Each row has a class, written after it.
[ -8  44   6  15 -28  30  -6 -25 -26   3 -12 -16  21  -4   1 -11  20 -12
  28   1 -22 -24   2 -23 -15 -11  28 -11 -11  10  13 -31   3   8  60  26
   9   4] : z87
[-13 -11  15  -5 -11  -8  -9   9 -12  32  -6  -8   6   1 -12 -15   7 -10
   5   6  -5  -8  24  -7   3   9  26  -3  -9   4 -16  12  13   7  24  21
  -3  17] : z932
[  6 -54 -29 -12  17  -2  16   0  24  15  47  14 -24  -3   9   2 -10  -1
   1 -19 -12  38  -1 -13  11  14   2  21   0  10 -12 -20 -18  -6   0 -24
  -6  28] : z112
[-77 -42 -64 -10 -17  -5  75  10  -4  12  46 -21  11 -22 -21  17  25  22
  11 -25 -20  76 -22 -48   5  29  24  30  24  -3  15 -42  15 -31  30 -28
   7  -5] : z927
[  6  33 -17   7  -1 -36  21  14 -10   3  17   5  36  16  16  17 -28  11
 -47  -1 -11   7 -16  32  29  23   9  -8  13  18 -17  -2 -14 -14  -9  -4
   6   6] : z599
[-12  73 -37 -11 -20   3  36 -13 -37  12  16  -1  43   5  46  10  -9 -26
  -5  -4 -36  20 -10  22   5  14  32 -34  -5  23   1 -51 -10   0  56 -12
  14   8] : z193
[ -3 -28   3  13  28 -16  -1 -11   5  19  29 -19 -28  14 -31 -10   1  12
 -26 -10  17  23 -34 -14  55 -20 -11  18  46  -9 -35  13  18 -31 -16  -7
  31  24] : z932
[-10  76  10  15 -27  13  -8 -17 -23 -32 -37  -1  34   4   1   7  12   5
   3  12   1 -43 -12   8 -11 -30 -17 -28   9  -6  19  -7   5   2  -1   9
   3 -28] : z865
[-14 -74  -8  11 -17   2  -2   8  17 -13  -6  -5 -20 -22 -42 -16  25  28
   5  -7   1   1  22 -49   0   8   5  48  24 -10   8  15  18   1 -10   8
 -33  -6] : z867
[-51  -6   8 -13 -16 -19  13  21  -7  -8 -28   4  34  -5 -17   0  23  24
  -2  14  10 -23  18   9 -15  12 -24  -2   5 -19   6  22  12  -2 -33   4
 -21 -36] : z112
[ 28 -54   0   0  19 -13  -9  16  24  18  22  10 -29  -3  -4  -7 -11   2
 -12  -5   8  16  17 -14   5   6  15  20  -6   9 -19  18  -1   7  -6   3
  -9  35] : z927
[  3  21 -20  35 -21  -3 -13 -10 -20 -22  -7 -23  26   9 -22   3   2  25
 -28  -9   7 -22 -27  -7  37 -19   3   6  53   8  -7  -1  13 -27   7  13
  12   2] : z281
[-29   1 -47  41 -41 -23  27   3 -13 -27   2 -35  35  -4 -25   7  17  51
 -16 -18  -5  -2 -14 -25  34  15  15  22  78  -4  -2 -17  24 -33  12   9
  14  -4] : z820
[-24   8 -13  -1 -18 -15  18   9 -19  20   8  -7  29  -4  -2  -7   2   6
  -7  -2 -13   1   6   1   2  21  26   2   3  10  -8  -7   6 -12  30  11
  -1   7] : z87
[-16 -22   7   4  -9   4   2   8   3  -1 -13  -5  -2 -10 -18 -11  23  12
  14   3   5  -8  15 -22 -15   1   8  10   2  -8   5  13  15   7   2  14
 -11   1] : z927
[-31 -59 -34  39  -7  -4  12  -6  12  -7  23 -37  -9 -15 -61 -12  26  58
  -9 -23  10   8 -28 -56  38  -5   6  53  80 -10  -6  -4  27 -38   2   2
  17   5] : z87
[ 14  -6 -26   1  10   8  45 -23 -22  67  42 -18   1  -8  32  -1  -8 -29
  24 -23 -39  60 -14 -34  24  12  54  -3   8  13 -16 -59  13 -16  88   0
  52  41] : z820
[-12  20   8  36 -17 -10 -12  -1 -10 -44 -30 -14  22   5 -32  16  12  42
 -30   6  17 -42 -21  -3  19 -15 -28  11  35 -15   4  23  11 -11 -44  11
  -2 -32] : z599
[  9 -34 -10 -12  15  17   5  -9  16  -3  26  17 -31  -9   8  18 -12 -16
  12 -16 -17  34   9 -32  -9   8  10  20 -22   4  18 -32 -19  13  13 -14
 -14   5] : z932
[-37  27  -6  12  -9  18  28 -31 -29 -12 -11 -30  15   3 -26 -17  48  19
  23  -4   8   4 -33 -16  14 -25 -14  -3  52 -20   8 -10  24 -29  11  -8
  27 -16] : z281
[-31  39   5  41 -13 -23  -7  -8 -28   9 -23 -49  39  14 -51 -30  31  40
 -24   9  26 -44 -34   3  49 -33  -4  -7  77  -5 -38  31  47 -42   2  29
  41   1] : z87
[-20 -27 -19  -8  -4  20  31  -6  -4  30  25  -9  -2 -17   3   2  15  -9
  17 -12 -23  37   2 -40  -5  15  34   8  -5   5   8 -33   5  -2  47  -5
  13  23] : z927
[  1  47 -29  12 -16 -31  17  24   1 -44  13  30  24   3  35  51 -45  -1
 -45 -10 -16   4  -2  41   4  25   1 -15   1  19  19 -30 -38   2 -22 -25
 -12 -16] : z932
[-42 -20 -48  10 -20 -23  44  10   6 -33  18  -1  10 -13  -4  38  -3  34
 -21 -22 -15  38 -15 -24  11  36  -3  30  36  -9  21 -33  -8 -24 -17 -28
  -4 -29] : z820
[-40  61 -32  14 -22   3  42 -23 -25  -8  -2 -21  41   3  -8   8  16  18
  -5  -5 -14   7 -43  -8  23  -9  -1 -12  55  -2   7 -34  17 -33  22 -11
  32 -19] : z865
[ -9   6 -50   5 -24 -35  53  40  -8   6  27   4  45 -10  26  25 -36  12
 -39 -24 -30  28   5  13  12  56  57   3  14  28   4 -30 -12  -9  33  -2
   6  18] : z927
[-19 -85  24   4 -19  10 -21  10   0  22 -23 -21 -19 -22 -54 -36  36  18
  20   7   4 -15  32 -61  -4   2  15  41   9 -18  -5  35  37   9  10  39
 -24   4] : z867
[-38 -85  21 -28   2 -10  15  26  13  36  -6   3 -11 -18 -35 -25  23  10
   9   9  -7  20  41 -32 -19  31   8  29 -18 -15  -7  33  22   8  -9  10
 -30  -5] : z867
[-40  -5  -6  13  -8 -11  20   0 -17  16   3 -25  18  -3 -32 -14  23  26
  -9  -3   1   0 -16 -17  19   0   7  14  35  -7 -14   3  25 -27  10   9
  18  -2] : z87
[ -1  -7  15 -32   9   8  -3   5   8  17   8  29  -8  -9  25   1  -9 -30
  21   5 -23  16  31  -1 -44  20  13  -4 -65   9  15 -16 -27  25  17  -3
 -28   0] : z87
[-16  48 -13   9  -7 -26   8   3  -2 -41  -6  12  21   9   6  31 -16  11
 -34  -2   2  -9 -12  28   9   4 -20 -11  15   4  11  -9 -10  -6 -32 -18
 -11 -31] : z932
[ -4   1 -10  -3 -10 -11  13   3 -11   4   6   8  14   1  13  12  -4  -2
  -4   1 -13  10  13  -4  -1  18   9  -2  -8   4  -2 -11  -5   0  10   2
  -6   2] : z820
[ 21 -10  51  28 -15 -13 -52  22   2 -12 -44 -10   5   4 -31 -21   7  25
 -13  25  33 -71  32   7  -4 -15  -6   4  -1  -7 -14  66  15  19 -34  47
 -22  -2] : z599
[  6  -2  -6  10 -21   7 -22   6   1 -34 -14  14   7  -6   7  19  -6   2
  -3  -3  -5 -30  12 -10 -14  -4  -5   7 -14   3  18  -7 -15  17  -8   9
 -30 -14] : z112
[ 10  40 -52   7 -24  -9  22  -2 -27  25  39  -8  33   7  34   7 -25 -19
 -23 -17 -39  20 -10   9  29  20  54 -13   6  39 -14 -47 -12  -4  68   0
  17  37] : z193
[-22  27 -22  32  -9 -40  25   3 -21   3  14 -27  31   9 -24 -12   8  36
 -31  -5  13  -8 -32  16  47  -5   4   2  70   6 -26   9  20 -42  -1   1
  31   8] : z87
[  6 114  18   7 -22  20  -1 -29 -31 -24 -38   3  39   9  25  -4  11 -19
  26  18  -4 -42  -4  26 -21 -35  -6 -55  -3   6  22 -20  -1  10  23   7
  12 -17] : z865
[ 13   8  39 -15  25  -8  -5   9  10  12 -14  22 -15   6   9  -7 -11 -11
   1  15  10 -10   8  20 -14 -10 -19 -20 -20  -9  -3  26 -10  10 -30  -4
   6  -4] : z865
[ -6 -28  10  14  21 -23 -11   5   6  16   4 -20 -14   6 -40 -13  11  24
 -25   3  30   1 -21 -15  35 -24 -15  12  41  -9 -34  39  29 -25 -25   5
  19  19] : z927
[-18 -34  11   2  12  30  -2 -26   9   5   1 -20 -33  -9 -39 -19  46  10
  33   1  13  10 -12 -52   1 -27 -13  18  16 -21   0   6  25  -5   6  -1
  11   7] : z927
[-15 -51  14  21 -16   3 -10   4   1  -2 -14 -24 -12 -11 -47 -19  34  34
   9   0  15 -17   6 -39  11  -2   4  37  23 -20  -7  31  22  -2 -11  24
  -7  -2] : z599
[ 51  75   9 -12  20 -17 -22  10   9 -15   4  50  16  20  64  19 -54 -37
 -23   9 -20 -24  18  60 -28   2   0 -42 -66  40  -4 -13 -50  28 -11  -4
 -24   4] : z87
[-14 -35 -44 -12 -28 -11  26  33  23 -52   9  30  14 -19  17  29 -16  17
  -9 -23 -25  19  39  -4 -38  59  21  29 -17  12  47 -25 -40  16 -10 -16
 -62 -27] : z281
[ -3  -8   0  -5  26 -24  26 -10  -1  24  18  -5  -6  14  -2 -12   8   7
  -5   1   8  31 -13   7  27   4 -13  -3  27  -8 -27   7  12 -27 -10 -15
  27  15] : z820
[-51  25  16 -26 -10  23  33 -11 -34   9 -31  -9  30  -4  -1 -17  47  -9
  42   6 -13   5   6  -6 -32   5   2 -19 -13 -22  24 -11  12   1  24   2
   3 -30] : z281
[-30  12  12 -10 -27  10  17   1 -19  -6 -27   3  21 -15  13   9  19  -6
  29   3 -19  -5  26 -12 -33  22   9  -9 -26 -16  27 -16   1  15  17   7
  -9 -26] : z820
[ -9  -1  12  25  -4 -24 -24  12  -1 -26 -26 -10   5   4 -39   4  11  30
 -31  12  31 -30  -8  -8  17 -23 -24   8  28  -9  -8  40  18  -8 -42  12
  -5 -12] : z927
[-57 -79 -13 -21 -10 -31  38  31   7  31  11  -6   8 -17 -41 -14  21  32
 -14   2  -5  37  23 -26   6  41   7  38  24 -13 -14  26  26 -19 -14  -4
 -21  -6] : z867
[-14   7  50   8 -20  -2 -53  16 -13 -10 -62  -3  18   1 -28 -17  31  10
   8  32  31 -77  27  10 -18 -32 -31 -18  -8 -23  -5  54  21  18 -34  37
 -21 -22] : z112
[-52  47 -45  29 -25   3  42 -18 -17 -23 -11 -41  61   0 -34   3  26  46
 -24  -3  -7  -3 -41 -14  39  -6  -9  -6  92  -2   4 -26  38 -48  15  -5
  35 -23] : z867
[ -2 -39  -3  20   4  -9  -7  -4   0  42  22 -30  -6   1 -28 -19   7  16
 -12 -10   8  -4 -19 -22  50 -17  10  14  45  -1 -38  13  25 -28  16  13
  37  39] : z112
[-39 -89 -18 -44  20  -4  52  13  21  53  51  10 -26 -23  -3  -8   6  -3
  18 -17 -34  75  19 -37 -21  55  29  40 -29  -2  -3 -22  -7  -3  25 -22
 -16  15] : z87
[ 11 -11 -17  11  -8 -19  -3  14  12 -15  15   9   6   0   7   9 -15  13
 -17  -7   0 -12   9   9   7   5   0   5   9  12  -5   1 -15   2 -14  -3
 -15   9] : z112
[-11  44  15 -10 -10   1   5   7 -17  13 -16  10  34   4  32   1   0 -20
  10   8 -10 -23  11  32 -17   1   3 -38 -20   1   7 -10  -9  11  15   7
   8  -3] : z112
[ 16 -32  18  13   2 -16 -31  21  12   5  -7   0  -4   0 -12  -2 -11  11
 -15  -1  11 -34  10   1  12  -6  -6   9   8  -4 -12  27   0   4 -18  19
  -3  10] : z112
[-14 -45   3  14  10 -53  -5  26  11  27  12 -15   4  10 -42 -18  -2  37
 -43   4  29  -6 -12   8  48  -6 -17  19  50  -5 -47  49  23 -29 -38   6
  13  14] : z112
[-15 -88 -22 -35  31  -1  28   6  19  46  47  10 -38  -9  -6  -8   3  -9
   5 -13 -25  71   6 -34   5  32  15  37 -16  -6 -12 -10  -7  -1  11 -25
  -5  21] : z193
[-17  35 -38  24 -34 -25  21   8 -15 -16   4 -16  50   5   0   4   1  29
 -23  -7  -1 -21 -12  18  27   8   9  -7  53  12  -8 -10   6 -20  12   5
   9   1] : z112
[  0   1  15   1  19  -3   4 -12   0   5   0   2 -16   4   2   6   1  -3
   4   0   5  17 -15  -7  12  -9 -18  -3  10 -15  -3  -2   3 -14 -11 -10
  24  -3] : z820
[ -3  21 -39  -8   1 -11  42  -7   0  13  43  12  16   5  25  19 -25  -4
 -18 -17 -31  42 -21   1  14  16  16  -3  12  19  -1 -42 -18 -17  23 -25
  13  15] : z865
[-21  24  14   2 -18  28 -16 -13 -16 -30 -43  -1   4  -7 -13 -11  41   1
  30  17   8 -31  14  -9 -25 -24 -17  -9 -11 -19  24   6  10  18  -6   5
 -13 -32] : z193
[-18  -6  54  -3 -10   2 -35  20   3 -30 -68  15   4 -10 -25  -6  19   9
   4  31  20 -57  35   4 -32  -9 -38  -7 -20 -25  22  49  11  24 -57  20
 -37 -48] : z867
[ 63 -19  23  19  26 -40 -45  26  35 -20  11  20 -27  19   0   9 -43  13
 -54   8  27 -17   4  31  20  -5 -21  13   2   9 -26  47 -27   9 -61   4
 -19  19] : z599
[-22  82  40   6  -8  16 -29 -25 -32 -21 -60 -13  18  14 -13 -15  39  -6
  16  37  22 -44 -11  18 -10 -53 -40 -41  -2 -22   5  23  21   4 -19   7
  15 -39] : z193
[ 30 -16  19  35   8   9 -63 -11   5  -4 -11 -17 -35   6 -37 -10   2   8
 -20   3  30 -31 -20 -17  44 -49 -14  13  27  -7 -23  32  16  -6 -18  17
  24  18] : z193
[  22 -102   57  -11   36   -7  -39   25   34   28  -11    7  -53   -2
  -39  -29    6    9    5    7   24   -4   35  -16  -13    0  -12   31
  -26  -19  -18   67    1   16  -42   13  -13   14] : z281
[  4   1  24 -12   5 -18 -11  25  12  10  -7  19   0   3  13   3 -21 -11
  -8   8  -5 -10  34  23 -17  20  11 -13 -29   7   0  12 -13  21  -9   6
 -14   3] : z932
[ -5  39  10  39 -34 -22 -14   8 -34   0 -29 -34  49  10 -26 -11  16  28
 -27  15  14 -54  -3   9  34 -13  14 -11  40   3 -23  29  28 -10   5  40
  13   2] : z599
[-47 -14  16  -3 -16 -18  -1  20  -7 -14 -33   1  12  -6 -30   1  20  20
  -4  10  11 -19  20  -4 -13   9 -11   9   2 -21   9  26  16   5 -31   9
 -27 -36] : z932
[-28 -45  -5  -8  -1 -41  16  30   3  38  17  -3  12  -4 -23 -17  -1  23
 -24   1   1  15  17   3   7  33  18  22   8   4 -27  24  11 -14  -2   7
  -8  14] : z87
[-12 -57   2  15  -3  17 -13 -16   9  15   3 -25 -23 -10 -50 -21  29  19
   7  -3   4   8  -7 -59  26 -17  -1  36  38 -13 -12  12  32 -16  10  14
   7  11] : z867
[ -4  20 -22  31 -15  -8   8  -4 -13  -6  12 -21  14   3  -7  11 -10  11
 -23 -19  -8  -7 -22  -9  40  -3  23   3  47  11  -5 -22   8 -20  22   5
  26  14] : z932
[-19 -44  20  -9  20   9  17  -1  12  16   7  -4 -21  -8 -24  -4  17  12
  10   2   0  25  -6 -25   3  11 -11  23  -2 -23   3   9   2  -5 -15  -8
  11  -8] : z599
[-25  48  10 -20 -11   3  17  -6  -4 -14 -20  21  20   0  13   1  11  -4
  17  15  -3  -7   9  21 -33   1 -17 -26 -13  -7  24  -6  -9   9 -11 -13
 -13 -27] : z865
[-31  28  40 -12  -8  32  -9 -22  -9 -16 -48  -3   5  -3 -10 -22  52  -7
  54  23  14 -37  12   1 -38 -27 -35 -24 -15 -29  23  10  11  20  -7   7
  -8 -34] : z112
[ 36 -12  -6  10   7  -5  -4   4   3   8  26   5 -10   9  19   5 -30  -8
 -22 -20 -11  12  -6   6  17  10  22   7   0  19  -7 -13 -22  -3  13   0
  10  30] : z281
[ 24  55 -19  -1   3 -13   8  -3   0 -12  26  27  17  10  46  24 -41 -19
 -22  -7 -23  10  -5  30  -7  12  11 -17 -24  34   8 -38 -39   3  15 -16
  -7   6] : z87
